Each row has a class, written after it.
-125  90  -16  -7  281  11  -74  -26  10  -10  -34  90  -30  22  -38  161  -109  101  47  -92  -80  59  -29  125  23  -37  3  44  -91  37  -38  198  56  -114  -59  93  44  204  -41  -29  -275  1  183  64  -42 => j146
-19  -106  5  -71  -37  -103  128  44  5  35  -27  -151  86  -10  -7  89  112  91  31  45  -55  -1  -30  -153  6  -94  135  15  20  -70  23  -92  6  -25  113  -26  -64  87  -6  72  66  24  -69  -60  -49 => j914
93  15  136  -161  -31  -123  -72  20  -9  70  -50  -45  -119  59  -85  143  -53  -33  160  3  -206  38  -37  32  70  -84  53  54  -80  135  -37  7  29  35  29  -34  -13  44  -55  66  -74  -21  49  167  30 => j456
-200  -18  -17  29  -34  -57  -31  -21  10  -48  -19  -44  -122  45  -27  125  -92  -119  89  97  -112  34  -17  147  66  17  -23  86  -11  54  95  61  90  -28  42  39  68  6  -52  70  -108  -18  170  -16  82 => j885
-122  111  23  169  -189  23  283  -208  51  -68  -40  -35  -92  9  -6  212  -18  158  69  162  -261  21  -129  -33  99  -57  -125  225  23  37  -42  -222  83  87  182  325  -106  185  -171  52  23  -13  251  -89  154 => j696
-162  -175  -96  152  125  -159  53  -98  -242  124  180  48  -37  34  -146  -52  226  -234  32  130  -71  -206  145  -93  -72  -84  157  100  -25  -122  22  -92  60  107  210  -54  4  28  -74  -50  46  -144  39  -52  138 => j959
-107  -210  59  -61  -28  -12  229  -74  -6  7  50  -77  77  -131  -90  97  204  122  186  53  -32  1  63  -115  208  -129  -2  111  15  -8  -12  -66  50  -36  109  42  -100  115  -100  126  -10  -9  78  -113  -15 => j146
-174  107  31  65  -26  -17  -48  -31  1  -44  -2  34  -91  75  -33  56  -86  -31  80  76  -125  -18  -62  108  78  -59  33  27  7  -2  24  104  -4  9  53  -35  37  13  -49  14  -139  21  37  72  21 => j146
-392  -106  -414  -126  191  79  31  -62  166  -200  -360  -182  124  5  27  -21  -231  382  -28  227  100  115  -53  -124  -139  261  15  -182  273  -97  112  -189  -19  -325  -4  47  438  28  12  14  183  319  -25  106  -34 => j157
-58  -77  -8  51  31  -119  -34  -3  -211  61  84  -72  37  -80  35  -18  93  -255  -67  112  56  -131  49  -97  -32  31  120  0  34  -53  44  -66  45  43  135  -228  8  86  6  -35  -30  49  -30  -1  71 => j914
-186  -99  127  107  -155  25  83  7  41  -91  -43  -118  -142  -139  18  60  341  146  100  69  -76  -78  11  -99  331  -345  -43  82  42  -34  -4  -52  -66  105  176  87  -3  -50  -24  169  -53  95  112  -113  22 => j833
-23  -109  79  -92  -41  -33  195  52  14  -13  -42  -131  81  -78  7  8  124  156  26  51  -42  72  -21  -142  91  -86  25  -12  53  -35  31  -106  17  -80  24  -87  -39  78  11  72  107  131  -113  -79  -45 => j146
-241  -28  62  47  -3  -100  34  -61  19  -3  75  -14  -103  -56  32  115  -15  -121  93  102  -46  4  -61  30  118  -69  77  116  49  22  21  41  -67  9  185  -15  -4  -86  -70  152  -193  -46  -27  -6  49 => j959
-241  -122  66  169  -12  -118  -57  -117  -149  75  202  -35  -70  -201  -29  -15  103  -184  42  150  -14  -193  74  -141  66  -41  91  58  125  -16  59  -17  58  101  158  -80  -42  111  -6  15  -99  -113  88  -120  127 => j157
-526  156  165  106  -48  -3  -231  -35  -227  -175  78  198  21  -286  76  -82  -150  -138  -121  217  18  23  -142  322  402  96  -16  118  114  74  -125  64  43  111  -49  -266  104  -31  132  63  -100  176  79  198  -18 => j833
-78  -74  10  131  -34  -63  -1  -29  -210  24  178  -22  -15  -144  -29  -64  15  -224  -9  90  -16  -63  -20  -68  45  -60  99  15  57  -26  9  -24  44  107  162  -175  -128  35  3  0  -31  -29  68  13  127 => j157
-170  -33  139  -8  -178  -96  29  -94  113  27  -29  -91  4  68  -39  74  -104  50  219  -31  -81  154  -195  -36  73  -179  -64  82  96  34  -130  5  -19  70  32  124  -156  -188  -103  231  -260  -72  -31  35  80 => j696
-149  -132  119  -32  -61  -121  111  13  39  15  35  -152  24  -83  -27  118  113  145  108  60  -114  -5  -2  -116  214  -205  99  76  7  11  -12  -124  0  15  110  -47  -117  91  -67  118  15  8  9  -132  17 => j146
170  -473  157  -142  120  279  97  -1  118  152  197  192  232  268  -441  -169  2  543  402  -250  -178  137  119  44  -189  -119  -66  -92  -188  -81  -275  89  -23  168  124  92  -677  -151  4  242  19  -214  230  162  -223 => j885
-11  -462  -181  -145  352  195  85  -1  -47  -241  -56  56  402  -59  69  -45  -43  388  86  363  -6  238  -161  -469  -536  -10  -23  249  -173  23  -149  -252  150  121  111  -125  61  125  20  140  359  261  -326  63  -147 => j696
-113  -50  -69  39  -121  10  -54  7  -31  9  -34  -59  -64  -35  -26  -27  29  69  153  156  -87  36  137  18  56  21  42  186  111  -105  -25  -88  -145  -8  76  174  -40  108  -40  140  125  -69  118  -43  -68 => j959
-75  -118  48  -74  -59  -80  86  50  99  22  -142  -118  77  71  29  60  115  172  8  -42  -23  42  -25  -91  58  -65  -59  59  -10  -97  47  -84  -33  -40  12  7  27  80  -31  71  76  33  -104  -175  -80 => j146
-159  -10  187  -218  -74  -131  173  -61  -61  44  73  -126  -58  -52  -155  280  -35  -63  169  36  -157  -55  80  -26  353  105  -112  72  40  -11  20  -159  237  -140  101  -218  141  165  -116  146  15  83  198  -140  96 => j146
-159  -112  47  -10  -52  -66  190  8  6  47  -19  -120  67  -25  -67  102  177  168  81  48  -115  -19  -35  -68  238  -116  83  23  38  -80  57  -61  68  -35  98  -19  -60  107  -56  50  48  -33  -9  -226  -7 => j688
-60  -120  8  22  -1  -38  -40  -109  -127  62  2  18  54  6  -128  -8  -42  -86  7  54  6  -58  -39  -123  -45  39  117  32  -16  -61  -45  -21  45  24  76  -167  -2  22  -37  -39  35  -7  -59  59  7 => j456
-70  -655  260  -64  -65  -201  201  30  36  -84  160  -153  -101  347  2  -62  132  321  -32  148  -149  67  -258  -193  -49  -265  -176  -42  50  -29  -122  35  -9  312  209  189  -320  -91  -142  272  84  96  129  -40  155 => j696
-173  -87  -68  78  25  0  -77  -167  35  -33  -17  58  -141  -40  -107  91  -112  65  199  -105  -196  -102  -97  80  111  -203  93  64  -42  29  -21  18  -44  30  19  127  34  -62  -84  -9  -187  -101  208  13  53 => j959
-207  -83  -66  16  69  -53  -75  -36  -108  -8  10  -25  -34  -30  -113  136  -85  -152  153  207  3  8  19  148  66  -6  45  54  -33  103  29  48  81  -66  17  -57  34  104  -25  25  -180  20  223  98  31 => j881
-207  180  -11  -75  110  -99  -93  -67  164  74  -63  -95  -96  -312  123  226  -8  -42  139  -67  28  48  -12  -100  159  -142  8  37  52  66  11  43  -116  -180  70  -178  167  -47  -91  184  -297  -50  19  16  23 => j833
38  -297  4  -82  -61  -65  170  60  -23  44  -75  -191  108  -172  -73  76  75  92  26  63  -73  83  -51  -220  -1  -38  40  53  24  -60  38  -218  66  -93  183  -38  -118  97  36  120  226  27  -89  -109  22 => j885
-55  -107  7  102  110  -68  -130  51  -123  65  80  67  -64  -142  67  22  84  -249  -40  141  105  -158  104  -134  -4  -2  176  29  62  -44  49  -58  -40  -1  183  -109  86  128  13  0  20  -29  -54  -47  29 => j881
-201  -68  106  45  -72  -9  -97  -126  -49  -55  42  -19  -192  74  -59  50  19  -11  196  83  -93  61  14  16  98  -126  -181  124  -96  19  7  112  -60  176  85  139  64  -46  -58  106  -102  30  130  -9  53 => j833
17  -287  22  -96  4  -21  172  -54  -33  29  13  -103  136  33  -60  10  -36  80  89  23  29  91  -10  -183  -65  26  56  19  28  -46  24  -151  1  15  64  -53  -26  22  19  74  113  45  -126  -114  -37 => j456
168  -220  240  115  -237  18  119  -131  86  37  -185  -291  176  156  -132  12  -248  233  129  -99  -268  193  -333  21  48  -187  -199  -9  42  65  -37  -259  82  260  134  35  -302  -197  -51  13  -98  4  -164  16  10 => j146
-80  -193  -31  60  -17  -51  32  -35  -175  42  84  -39  52  -133  -69  -62  29  -121  -59  145  34  -57  11  -103  -56  78  146  -10  82  -49  16  -68  53  7  164  -140  -66  58  16  27  109  -11  -19  45  93 => j157
174  -190  -57  -4  169  35  -3  -34  -132  -57  -179  -107  -113  250  -118  -107  -216  120  139  176  -113  -43  -16  104  -120  -99  -223  -192  -30  15  -103  -27  -40  1  106  204  32  -113  5  -19  -1  114  128  200  -12 => j881
198  -308  53  -138  -28  -34  189  -32  0  16  -44  -185  40  -138  -66  -4  256  187  117  -88  -33  -40  -34  -333  54  -228  -135  -43  -158  -52  -26  -155  27  41  41  -82  6  -82  -41  89  235  21  -47  -143  -51 => j833
-121  899  -459  17  -79  -52  305  136  -234  -177  -323  122  156  222  574  -563  285  -44  -212  175  176  170  -499  -182  231  -236  226  -492  39  -64  256  165  -393  -72  -274  -119  754  -99  -2  -58  174  144  -207  398  -159 => j833
-91  50  179  71  -47  -125  228  134  42  -18  39  -267  2  -192  -27  92  -9  38  -29  13  -151  -128  -216  16  270  -99  -33  120  130  30  96  -183  119  91  -17  -242  -176  108  -33  -50  -33  -90  35  -89  139 => j688
-79  -67  65  -13  52  -15  -53  -87  16  -6  26  -58  -153  22  -130  68  -130  41  121  63  -164  25  -108  -9  9  -50  -24  54  -26  26  23  45  -1  42  77  8  38  -109  -29  68  -104  41  47  90  44 => j696
-15  -74  -3  -124  -31  -92  220  16  -44  9  -46  -69  170  54  -6  62  86  77  -26  35  -66  -35  -80  -50  53  -46  147  20  -49  -37  -4  -84  69  -1  92  -125  -22  105  -62  44  111  50  -115  -70  -41 => j914
39  -252  111  -48  -48  27  129  153  22  18  -78  -142  12  95  -84  -18  131  177  27  186  -43  48  54  -78  -61  -13  69  -22  -64  -51  51  39  -67  -167  87  -9  -93  184  -16  110  138  68  -255  -100  -54 => j157
23  -213  181  -233  54  -59  -57  237  -74  92  -38  112  215  -327  -57  -23  74  40  45  328  15  50  210  -96  78  74  385  -40  145  111  -56  -267  -37  -138  33  -431  23  413  137  266  319  273  -438  49  -150 => j885
-176  393  363  31  40  155  166  27  -385  -109  187  92  -98  -641  -50  -11  160  -277  -93  10  109  12  -119  -4  433  -45  -331  212  50  -124  61  216  95  -163  -338  -502  205  192  -82  44  -28  287  168  42  -148 => j959
-125  -9  49  -49  29  -114  -13  -83  -25  15  21  -53  -83  24  -32  124  -4  -19  145  84  -158  -22  -39  11  13  -125  -1  61  -52  19  63  48  31  43  110  51  -3  46  -27  79  -137  -29  94  72  46 => j959
-80  -129  61  -39  -12  -79  173  -24  -17  1  20  -145  25  -70  -16  64  115  82  42  61  -92  -18  -41  -135  98  -55  43  58  35  -23  35  -107  49  19  98  -34  -30  79  -48  71  33  46  -8  -110  -2 => j456
-108  -4  13  189  -114  -75  -80  -145  -252  -3  154  51  -93  -6  11  -94  31  -176  -28  159  -117  -68  -22  -144  68  -52  104  7  -16  -39  5  -90  16  216  127  -182  23  66  -39  -39  79  47  48  5  120 => j914
-42  -124  9  -88  -8  -21  143  -24  14  -18  -53  -105  54  -37  -25  15  101  152  77  39  -76  40  16  -119  61  -43  -23  59  51  -66  18  -140  6  1  105  9  20  25  -27  89  100  68  -10  -61  -27 => j885
-91  375  89  -200  -487  -171  61  -6  172  24  -283  -228  -2  313  284  -21  87  203  -63  188  -214  151  67  -75  69  133  134  -112  325  -237  83  -104  34  -67  110  58  85  68  -5  192  215  247  -308  -181  -25 => j696
-5  -49  -26  -135  -48  2  161  75  44  -6  -78  -76  95  -139  4  84  148  122  5  179  -62  136  -17  -102  91  -33  25  150  45  6  29  -218  29  -97  62  -100  98  207  10  150  184  203  -46  -37  47 => j833
-86  4  27  47  25  -53  -62  -42  -52  -40  -5  0  -140  -3  -31  94  -141  -49  62  30  -154  3  -87  66  30  -43  -18  -10  -82  68  45  50  -4  27  53  -5  -6  36  -3  24  -91  -18  59  110  16 => j914
-42  -246  -14  36  39  -132  -27  -23  -252  83  159  -34  16  -124  -40  -77  134  -218  19  98  7  -130  95  -165  -70  -2  125  22  3  -58  52  -103  8  86  197  -130  -89  75  35  55  69  -40  -4  -40  93 => j885
-6  -101  42  -105  -44  -48  88  28  76  -4  -65  -117  25  -84  -1  89  126  193  65  22  -89  19  -16  -176  79  -76  7  97  -15  -47  16  -167  -7  17  113  -45  1  50  -11  156  137  69  -63  -90  -24 => j146
-118  -91  49  50  68  -9  -50  -9  -26  -19  47  -31  -127  -102  -92  94  -88  -107  151  79  -31  -7  10  45  3  -19  -32  14  0  55  -23  65  -7  -24  58  -36  -8  -24  -22  78  -177  -12  38  78  29 => j696
-105  13  28  4  62  -31  -71  -93  4  25  30  3  -121  -57  -58  92  -41  -71  196  -24  -73  -15  -12  -13  18  -139  -45  15  11  19  -27  93  32  -17  60  46  -8  -116  -41  51  -187  -28  110  40  26 => j833
-190  375  262  148  -103  91  -209  13  4  -22  -166  -222  -281  59  -398  94  -271  -124  97  9  -216  -106  133  97  72  180  -51  39  492  -279  -97  30  192  -113  32  183  336  -231  -100  -95  15  222  -100  105  -161 => j833
-69  -102  -82  -40  -36  -96  35  5  -23  71  -34  -198  86  23  -20  -62  237  72  40  104  40  -37  41  -234  -6  -135  37  55  15  -40  54  -135  -162  47  101  -14  73  47  -44  90  87  65  -87  -130  -65 => j833
-138  43  -6  -50  95  -44  -66  -29  40  68  -91  -15  -41  -202  -36  155  -138  -32  142  45  -87  30  -86  -63  16  -89  102  38  3  19  6  73  -42  -108  144  2  31  48  -13  106  -112  -24  -39  93  4 => j688
17  -148  24  -109  -21  -101  149  37  -21  2  -23  -91  51  -54  23  7  189  122  14  54  -52  -13  -15  -173  99  -98  59  20  6  -20  23  -132  -26  15  110  -48  -2  69  3  131  134  54  -77  -121  -37 => j885
-161  -107  -64  23  -18  -113  -40  -83  -130  20  83  -58  -23  -134  41  -12  48  -173  -59  111  13  -105  -1  -204  -55  57  126  82  54  -73  114  -94  -8  35  165  -138  48  55  6  20  83  1  -57  -22  123 => j456
-93  68  132  97  38  35  -188  -114  58  -25  -20  -29  -101  245  -8  22  -195  172  79  -3  -166  204  -58  80  -69  -36  -106  2  26  -6  12  133  -20  84  -69  252  1  -19  36  -53  -240  30  17  56  -46 => j696
-60  -90  54  -19  18  -20  -74  -39  -36  8  -12  -18  -117  -19  -74  65  14  -44  107  -3  -68  62  -14  -144  -14  -149  -27  46  -21  -11  -10  28  -30  1  155  69  -3  -60  -15  114  -27  57  -24  78  22 => j833
-88  -229  53  -51  -110  -16  184  -59  20  -14  -22  -102  73  -23  -63  87  72  146  83  -14  -115  77  -97  -96  89  -72  -63  115  -59  -47  37  -158  44  70  117  23  -98  45  -55  170  91  19  47  -89  38 => j456
-232  -119  -34  234  -86  -85  -42  -42  -184  -6  5  -13  27  42  -33  -77  -36  -50  -82  207  -93  -65  -10  62  62  26  53  -35  60  -45  -23  -172  98  84  86  -134  -37  55  17  71  97  -3  99  -103  93 => j885
-115  -86  -11  149  35  -85  -34  8  -278  -20  124  82  -7  79  -12  -188  93  -200  -198  190  28  -99  81  4  54  29  163  -72  76  -98  6  -29  9  104  82  -188  43  115  36  -65  99  147  -73  48  64 => j914
-261  132  109  188  259  -204  -226  67  -111  146  213  -164  -149  -634  -62  12  -44  -471  11  -72  -57  -185  92  10  -83  -1  121  -15  218  -122  42  -13  92  -1  -13  -273  50  -133  -64  -107  -126  -37  2  151  51 => j914
-101  -16  -78  -126  -120  -104  85  -52  99  6  -130  -201  2  -22  4  110  0  163  -70  118  -78  -7  -65  -193  79  29  117  90  44  -52  106  -79  -4  -104  138  -25  104  88  0  79  194  41  1  -90  -23 => j146
-48  -148  66  -61  85  -27  147  141  118  82  -23  -294  160  -318  -29  239  61  -71  119  -169  224  119  214  57  -20  110  216  51  88  73  -3  21  29  -183  -4  -106  -234  75  -27  74  -236  -138  -199  -137  -123 => j959
-304  -100  -62  -48  40  -85  -109  18  -88  -56  -138  -181  -8  -121  -44  123  -52  -87  196  181  -39  -3  -74  -16  98  -70  36  35  15  -17  16  34  -15  -165  126  -61  85  -22  -15  147  -185  47  45  195  -31 => j688
-93  -15  18  -101  54  -107  16  -49  -8  20  6  -39  -54  28  -6  132  -19  -23  108  15  -83  13  -18  -84  -21  -66  29  47  -68  46  32  7  -26  5  155  75  42  52  -27  105  -93  15  42  76  49 => j146
-161  -56  -92  137  -135  -152  -37  -117  -181  70  212  23  -33  -117  -6  -54  73  -339  4  234  -63  -154  57  -224  -18  -76  105  138  42  -104  29  -98  -17  118  327  -256  -60  145  27  22  9  -70  20  -48  170 => j157
-160  -89  -13  -139  57  -169  -247  13  51  250  48  -144  126  -586  22  105  104  -96  261  129  -44  -3  294  -214  -83  -173  417  135  122  46  -82  -85  -36  -179  149  -67  -32  114  -32  229  11  -351  -24  253  70 => j157
-183  264  -58  -43  -20  101  -203  -11  -215  -180  -105  136  124  224  62  -281  -210  139  -37  305  -149  240  240  210  -10  279  -56  213  58  3  -66  -179  84  294  -290  25  320  566  111  -61  283  289  66  144  72 => j456
-108  -185  -11  58  37  -98  10  -47  -162  70  158  20  29  -143  -68  -49  65  -158  -44  87  10  -125  6  -132  -62  -6  167  48  -7  -53  30  -30  35  72  161  -198  -92  103  -2  -1  57  -59  -24  -14  126 => j157
29  -152  36  -135  -62  -84  151  6  5  40  40  -103  39  -105  -10  58  263  178  122  15  -89  20  64  -181  132  -184  -30  43  -59  -10  -23  -108  0  25  109  59  -87  127  -1  148  86  5  80  -162  -20 => j157
-260  -40  86  -11  -3  37  67  -64  37  -59  67  4  -8  -28  37  45  -54  51  107  66  -118  133  -15  55  53  -132  -73  40  -17  76  40  31  -12  -33  12  2  -2  84  -42  159  -176  60  55  35  108 => j696
-34  169  72  51  -138  -159  -118  108  -161  78  40  -115  -93  95  47  -85  63  -226  -128  126  -20  -45  98  -24  -14  10  160  -21  146  -136  38  -63  -53  10  66  -150  53  -15  46  -13  82  109  -174  -55  74 => j959
-252  62  5  25  31  -33  -39  -50  15  -57  5  -36  -125  -112  -13  90  -91  -39  114  79  -85  13  -38  72  168  -109  -41  50  -7  20  7  119  -32  -77  55  -42  61  6  -30  86  -157  3  104  30  12 => j833
-119  -210  -16  109  42  -90  -58  -79  -216  41  136  -13  -50  -147  -60  -96  49  -189  -40  168  1  -110  90  -112  -43  98  120  16  48  -53  27  -77  30  107  144  -129  -38  86  25  -13  103  14  10  25  90 => j456
-97  -728  -109  108  294  -66  -269  -1  -170  87  -15  -37  21  74  -137  -126  -164  -92  -141  60  70  -71  167  -47  -265  -43  -32  33  95  -154  20  -220  -144  -1  223  221  -78  189  89  127  63  84  243  182  135 => j914
-34  -185  -6  -56  -73  -15  151  2  67  -12  -46  -176  77  -57  18  52  192  113  114  50  7  58  25  -148  133  -121  7  53  -4  19  8  -89  12  -58  70  27  -25  29  -45  136  15  8  -13  -150  -47 => j833
-175  -66  -11  20  -11  -92  -19  -98  46  -18  -56  -17  -98  86  -8  167  -26  -66  116  64  -72  -23  -65  15  28  -131  -25  114  -110  72  43  40  -31  17  129  56  40  3  -48  76  -174  -35  35  -22  44 => j833
47  -162  -1  -39  26  64  173  127  -62  -38  -56  -163  181  33  -94  17  41  230  1  51  -54  161  -21  -48  -18  -77  -4  -3  -60  -2  40  -68  50  -161  -55  41  -143  240  21  43  117  60  -25  -86  -59 => j885
-169  -43  -5  0  15  -55  14  -66  -172  103  97  23  67  -268  -7  -16  72  -112  6  70  -22  -132  49  -43  23  53  125  47  -45  -105  37  -75  16  51  154  -341  45  79  -3  85  115  -75  -33  -64  89 => j959
-271  -387  -52  129  -18  -160  110  -124  -207  42  231  -34  -9  -230  -147  5  101  -247  1  89  -17  -95  -31  -127  25  -109  217  93  55  -108  -45  -41  64  27  267  -120  -230  20  -57  54  -37  -67  140  46  185 => j881
-21  -88  18  -85  12  -29  165  27  -7  -6  -8  -109  63  -19  -10  13  97  141  8  69  -64  39  -43  -107  79  -18  24  2  26  -17  38  -74  16  -20  75  -44  -36  88  13  53  67  96  -83  -92  -8 => j688
